Here is a tiny trained network, its code and every weight. The questions are about switching its units off for an input and a target symbol, where a switched-off unit gives its printed mean instead of its output.

import numpy as np


def w(rows, s, z=0):
    codes = np.array(rows[::2]) - 128.0
    scale = np.full(codes.shape[1], s)
    scale[-1] = z or s
    return codes * scale


def f(y):
    return y / 2 * (1 + np.tanh(0.7978845608 * (y + 0.044715 * y**3)))


def softmax(a):
    e = np.exp(a - a.max(-1, keepdims=True))
    return e / e.sum(-1, keepdims=True)


def log_softmax(a):
    a = a - a.max(-1, keepdims=True)
    return a - np.log(np.exp(a).sum(-1, keepdims=True))


def net(x, mask):
    ids = ['μξπτφψ'.index(c) for c in x.split()]
    T = len(ids)
    res = E[ids] + P[:T]
    u = 0
    for l in range(2):
        r = res
        for j in range(2):
            rows = slice(2 * j, 2 * j + 2)
            q, k, v = (r @ M[l][rows].T for M in (Q, K, V))
            z = softmax(np.where(np.tri(T) > 0, q @ k.T / 2**0.5, -1e9)) @ v
            o = O[l][rows]
            res = res + np.where(mask[u + j], z, o[:, -1]) @ o[:, :-1]
        u += 2
        y = f(res @ A[l][:, :-1].T + A[l][:, -1])
        res = res + np.where(mask[u : u + 8], y, B[l][:, -1]) @ B[l][:, :-1]
        u += 8
    return log_softmax(res[-1] @ U[:, :-1].T + U[:, -1])


Q, K, V, O, A, B = {}, {}, {}, {}, {}, {}
E = w([
[245,92,149,155,95,206,67,200,121],'μ',
[168,83,98,137,205,70,173,71,212],'ξ',
[133,88,120,53,91,58,130,176,66],'π',
[252,132,159,68,134,234,122,201,182],'τ',
[126,96,123,83,210,142,42,190,145],'φ',
[204,187,103,139,253,135,138,204,172],'ψ',
],0.019)
P = w([
[145,36,193,193,178,131,151,88,45],'0',
[180,116,152,148,101,6,98,135,93],'1',
[114,58,175,200,167,138,139,94,57],'2',
[156,129,144,135,95,24,102,159,125],'3',
[99,76,144,182,164,151,141,79,71],'4',
[142,144,112,113,89,42,97,156,141],'5',
[85,93,115,161,154,169,144,68,98],'6',
[121,155,87,90,88,63,96,153,166],'7',
[46,122,95,142,150,193,131,77,99],'8',
[103,171,66,67,72,75,101,137,183],'9',
[60,119,88,129,150,195,127,70,111],'10',
],0.012)
Q[0] = w([
[185,84,97,94,201,178,115,163,175],'L0H0',
[164,17,110,137,138,211,98,1,116],'L0H0',
[172,127,119,53,165,55,86,203,169],'L0H1',
[228,52,73,67,153,63,121,188,137],'L0H1',
],0.007)
K[0] = w([
[106,184,98,150,143,198,41,68,221],'L0H0',
[150,39,175,171,173,184,63,1,60],'L0H0',
[81,195,70,129,103,201,65,152,149],'L0H1',
[29,197,48,74,71,169,203,135,212],'L0H1',
],0.0074)
V[0] = w([
[65,196,145,161,66,111,99,157,197],'L0H0',
[189,148,141,102,188,126,72,112,118],'L0H0',
[91,74,51,192,67,155,90,149,230],'L0H1',
[253,42,190,67,240,102,56,135,104],'L0H1',
],0.0045)
O[0] = w([
[172,102,75,17,81,175,179,103,130,80],'L0H0',
[3,102,184,117,193,49,176,107,166,173],'L0H0',
[36,175,50,163,151,150,78,78,171,112],'L0H1',
[174,71,235,115,62,41,2,28,243,247],'L0H1',
],0.0052,0.013)
A[0] = w([
[213,200,133,76,102,118,108,195,157,118],'L0N0',
[92,118,123,204,70,200,163,65,4,19],'L0N1',
[151,119,64,158,141,53,206,73,143,54],'L0N2',
[195,217,71,194,136,78,172,121,177,56],'L0N3',
[110,168,1,141,96,174,131,116,129,1],'L0N4',
[126,165,200,193,149,250,109,114,112,153],'L0N5',
[122,61,138,118,173,165,125,34,124,80],'L0N6',
[133,118,100,188,144,126,165,77,70,35],'L0N7',
],0.0084,0.0057)
B[0] = w([
[113,139,150,106,123,88,169,41,174,254],'L0N0',
[105,157,78,148,131,13,134,88,164,124],'L0N1',
[135,165,189,160,52,123,149,114,168,155],'L0N2',
[139,143,85,135,124,117,96,151,48,147],'L0N3',
[113,95,253,75,58,124,151,111,98,124],'L0N4',
[212,81,85,99,121,133,167,92,123,199],'L0N5',
[108,123,128,186,120,162,172,187,75,178],'L0N6',
[117,161,83,103,129,193,151,84,188,121],'L0N7',
],0.011,0.0087)
Q[1] = w([
[162,76,56,161,78,204,189,161,36],'L1H0',
[242,96,59,117,62,60,95,90,145],'L1H0',
[100,152,148,41,190,56,118,139,132],'L1H1',
[164,94,184,100,110,2,35,69,234],'L1H1',
],0.011)
K[1] = w([
[220,37,244,117,70,106,77,142,103],'L1H0',
[146,181,68,55,73,238,69,153,185],'L1H0',
[30,183,21,127,239,100,80,192,138],'L1H1',
[46,143,2,72,138,179,157,92,158],'L1H1',
],0.0089)
V[1] = w([
[110,33,176,103,103,130,114,90,135],'L1H0',
[87,100,95,161,2,87,101,189,131],'L1H0',
[132,147,121,208,159,144,62,167,197],'L1H1',
[157,131,143,181,34,123,175,108,150],'L1H1',
],0.0092)
O[1] = w([
[70,81,91,149,108,116,138,70,174,254],'L1H0',
[164,78,81,146,106,121,140,109,103,37],'L1H0',
[126,174,99,66,185,114,118,64,78,145],'L1H1',
[136,245,99,167,69,179,134,165,109,142],'L1H1',
],0.012,0.014)
A[1] = w([
[54,77,78,211,205,158,197,105,74,177],'L1N0',
[212,116,171,131,116,253,81,81,128,38],'L1N1',
[29,59,127,146,155,114,95,205,62,106],'L1N2',
[95,165,162,158,133,205,150,89,142,101],'L1N3',
[255,126,158,88,74,99,129,19,136,147],'L1N4',
[92,72,174,206,212,213,103,148,28,105],'L1N5',
[127,75,146,158,97,225,69,157,57,253],'L1N6',
[1,99,90,106,94,75,163,115,125,56],'L1N7',
],0.009,0.0042)
B[1] = w([
[40,204,194,58,186,154,145,196,148,155],'L1N0',
[82,97,95,68,77,78,226,147,58,172],'L1N1',
[86,193,151,54,168,122,246,183,52,160],'L1N2',
[159,77,180,179,86,169,88,145,209,169],'L1N3',
[89,96,106,88,169,141,119,162,80,251],'L1N4',
[50,72,41,253,82,210,109,121,166,147],'L1N5',
[230,254,139,87,121,35,26,2,156,146],'L1N6',
[197,123,170,183,96,233,99,130,100,186],'L1N7',
],0.0085,0.022)
U = w([
[49,118,64,116,102,130,79,154,156,30],'μ',
[131,164,70,109,84,131,130,89,141,252],'ξ',
[178,23,72,125,130,91,207,216,211,199],'π',
[126,158,157,124,75,170,28,136,204,25],'τ',
[254,68,130,162,207,210,117,56,173,151],'φ',
[160,142,212,69,107,71,126,203,129,105],'ψ',
],0.0068,0.004)

Each question gives the input, a string of symbols that net reads in full, and the target symbol t.
The units are the heads (2 rows each of Q, K, V and O) and the neurons (one row each of A and B). Each row of codes is followed by its name. A weight is (code - 128) times the scale printed after its matrix; where a second scale follows, it is the last column's (O, A, B and U).
mask holds one flag per unit, layer by layer, with each layer's heads first. A switched-off unit (its flag False) gives its mean, the last column of its rows in O or B, instead of its output. The means were averaged over made-up inputs and are rounded, as every weight is.
A unit's drop is (log p(t) with every unit on - log p(t) with that unit switched off) / (log p(t) with every unit on - log p(t) with every unit switched off).
The circuit of an input: a set's keep is (log p(t) with only the set's units on - log p(t) with every unit switched off) / (log p(t) with every unit on - log p(t) with every unit switched off). Starting from the 12 units with the biggest drops (on a tie, the unit counted first), units are removed one at a time, each time the one whose removal leaves the highest keep (on an exact tie, the one counted first), for as long as the keep stays at least 0.8.
units of the circuit, in order: the units of the circuit, biggest drop first
most important unit: the unit with the biggest drop
k most important neurons: the k neurons with the biggest drops, biggest first
heads that matter: for each layer, one digit per head in row order, 1 if its drop is at least 0.15 and else 0, layers parted by /
input τ π τ τ, target τ: heads that matter : 00 / 11
input τ τ φ μ π μ φ μ, target φ: units of the circuit, in order : L1H1, L0N0, L1N1
input μ μ τ μ, target τ: units of the circuit, in order : L0N5, L1H1, L1N2
input φ τ τ μ, target τ: 2 most important neurons : L0N0, L0N5
input π π π ψ μ τ, target ψ: units of the circuit, in order : L0N5, L1H0, L0N3
input ψ π τ ψ μ, target ξ: units of the circuit, in order : L1N6, L1N1, L1H1, L0N5
input τ ξ π ψ ξ π μ μ, target π: most important unit : L0H1
input ξ φ π τ φ τ μ μ μ μ, target μ: heads that matter : 01 / 10
input μ ξ τ τ ξ ψ τ φ, target ψ: heads that matter : 00 / 11
input φ τ τ ξ ξ τ ξ φ ξ π, target φ: units of the circuit, in order : L1N7, L1H1, L0N2
input ψ τ φ φ, target φ: units of the circuit, in order : L0H1, L1N7, L1H1, L1H0
input μ π π μ, target π: units of the circuit, in order : L1H1, L1H0
input τ φ ξ ψ ξ ψ τ π μ, target ξ: units of the circuit, in order : L1N6, L1N1, L0N5, L1H1
input μ τ τ, target π: most important unit : L0N5
input τ μ π π, target π: heads that matter : 01 / 11
input ψ τ τ π φ τ, target φ: 3 most important neurons : L0N0, L1N7, L1N1
input τ φ π τ, target φ: units of the circuit, in order : L0N0, L1H1, L1N1
input φ ψ τ τ π μ μ π ψ μ, target ψ: units of the circuit, in order : L1H0, L0N0
input τ ψ τ ξ μ τ, target τ: heads that matter : 01 / 11
input φ τ τ π, target τ: 2 most important neurons : L1N7, L0N0
input τ π φ, target μ: most important unit : L1N5
input ξ τ τ μ τ π τ μ μ ξ, target ξ: 2 most important neurons : L0N2, L0N5
input ψ φ τ φ π ξ, target φ: heads that matter : 00 / 01
